Each row has a name. Each question is about the rows just above it.

[161  83 116 161 161  78 161  95 119 146 135  88  96] -> rur
[121 109 121  95  80 129 177 116 121  81  84 168 103] -> nuv
[157 129 163  84 149 106 134 115 129 137  94 138 163] -> kase
[148  83 158 173 139  80 156 153  86 152 163 115 148] -> kudaz
[157 129 131 161 149 106 134 115  95 137  94 138 163] -> bub
The value that nuv holds more than once: | [121]
Which value appears more than once in rur? | [161]
Whose row is [121 109 121  95  80 129 177 116 121  81  84 168 103]? | nuv
The row with [148  83 158 173 139  80 156 153  86 152 163 115 148] is | kudaz
Repeated in kudaz: | [148]
Whose row is [157 129 131 161 149 106 134 115  95 137  94 138 163]? | bub

[119 119 118 119 121 116 122 122 122 117 119 122 119 122 122 122 122 120
 116 122 122 121 115 122] -> Rup
[124 124 123 124 126 120 127 128 129 119 124 129 124 128 127 127 128 125
 120 128 128 126 119 127] -> Suda
[118 119 118 119 123 116 124 129 130 118 119 130 119 127 125 124 130 119
 116 130 130 123 116 124] -> rur
[164 164 164 163  84 151  81 120 116 120 162 113 164  73  80  82 117 160
 154 117 113  87 151  82] -> pemad
[119 120 119 120 127 116 128 125 126 118 119 126 120 129 129 118 107 151
 160 107 105 123 159 119] -> zubo
[115 116 114 117 113 104 115 136 137 102 116 137 116 124 116 114 136 119
 107 136 136 112 106 114] -> kase
[119 120 119 126 127 116 128 125 127 118 119 126 120 129 129 128 126 121
 116 125 126 127 115 128] -> rim
[115 116 114 117 113 104 115 136 137 102 116 137 116 124 116 114 136 119
 117 136 136 112 106 114] -> bub
[124 124 123 124 126 120 127 128 129 119 124 129 124 128 127 125 122 118
 114 122 122 125 113 125] -> mazi
[168 168 167 168  85 152  83 118 114 116 167 112 168  76  82  83 115 166
 156 115 111  87 153  84] -> Tifi
Whose row is [119 120 119 126 127 116 128 125 127 118 119 126 120 129 129 128 126 121
 116 125 126 127 115 128]? | rim
Where do [119 120 119 120 127 116 128 125 126 118 119 126 120 129 129 118 107 151
 160 107 105 123 159 119] appear? | zubo

[104 168 147 120 131]  rim
[101 183 160 110 138]  pemad
[102 178 158 113 139]  mazi
[ 96 186 164 116 137]  kase
[101 179 159 111 159]  bub
[103 175 154 111 139]  Suda
[106 171 148 118 135]  nuv
[104 172 150 118 134]  kudaz
[ 98 138 163 110 138]  zubo
[106 169 152 117 137]  Tifi
[103 171 103 113 103]  Rup
Which value appears more than once in bub? | [159]
The row with [103 171 103 113 103] is | Rup
Repeated in zubo: | [138]
Repeated in Rup: | [103]

[111 101 111 111 150 139 156 111 118 134 122]  zubo
[130  95  96 120 138 151 122 160 118 125 125]  Tifi
[129 177 121 121 190 113 103 121 110 121 148]  kudaz
[105 159 145 185 116 136 102  83 101 106 154]  rim
[ 99 129 123 129 100 141 129 148 129 141 129]  pemad
[126 147  92 135 156 148 147 147 129 128 134]  bub
[122 118 126 141 164 126 126 132 140 125 131]  rur
The value that kudaz holds more than once: | [121]
Which value appears more than once in zubo? | [111]
Repeated in rur: | [126]
Which value appears more than once in bub? | [147]
The value that Tifi holds more than once: | [125]
Where do [130  95  96 120 138 151 122 160 118 125 125] appear? | Tifi

[125 125 125 126] = pemad
[122 124 125 130] = bub
[123 122 124 131] = zubo
[132 128 150 125] = Rup
[124 122 124 131] = nuv
[124 133 125 126] = Suda
[130 141 124 122] = kudaz
[127 126 126 126] = Tifi
[109 102 123  65] = rur
[125 129 126 128] = kase
The row with [124 133 125 126] is | Suda
Which value appears more than once in pemad? | [125]
Which value appears more than once in Tifi? | [126]
[127 126 126 126] is in which row? | Tifi

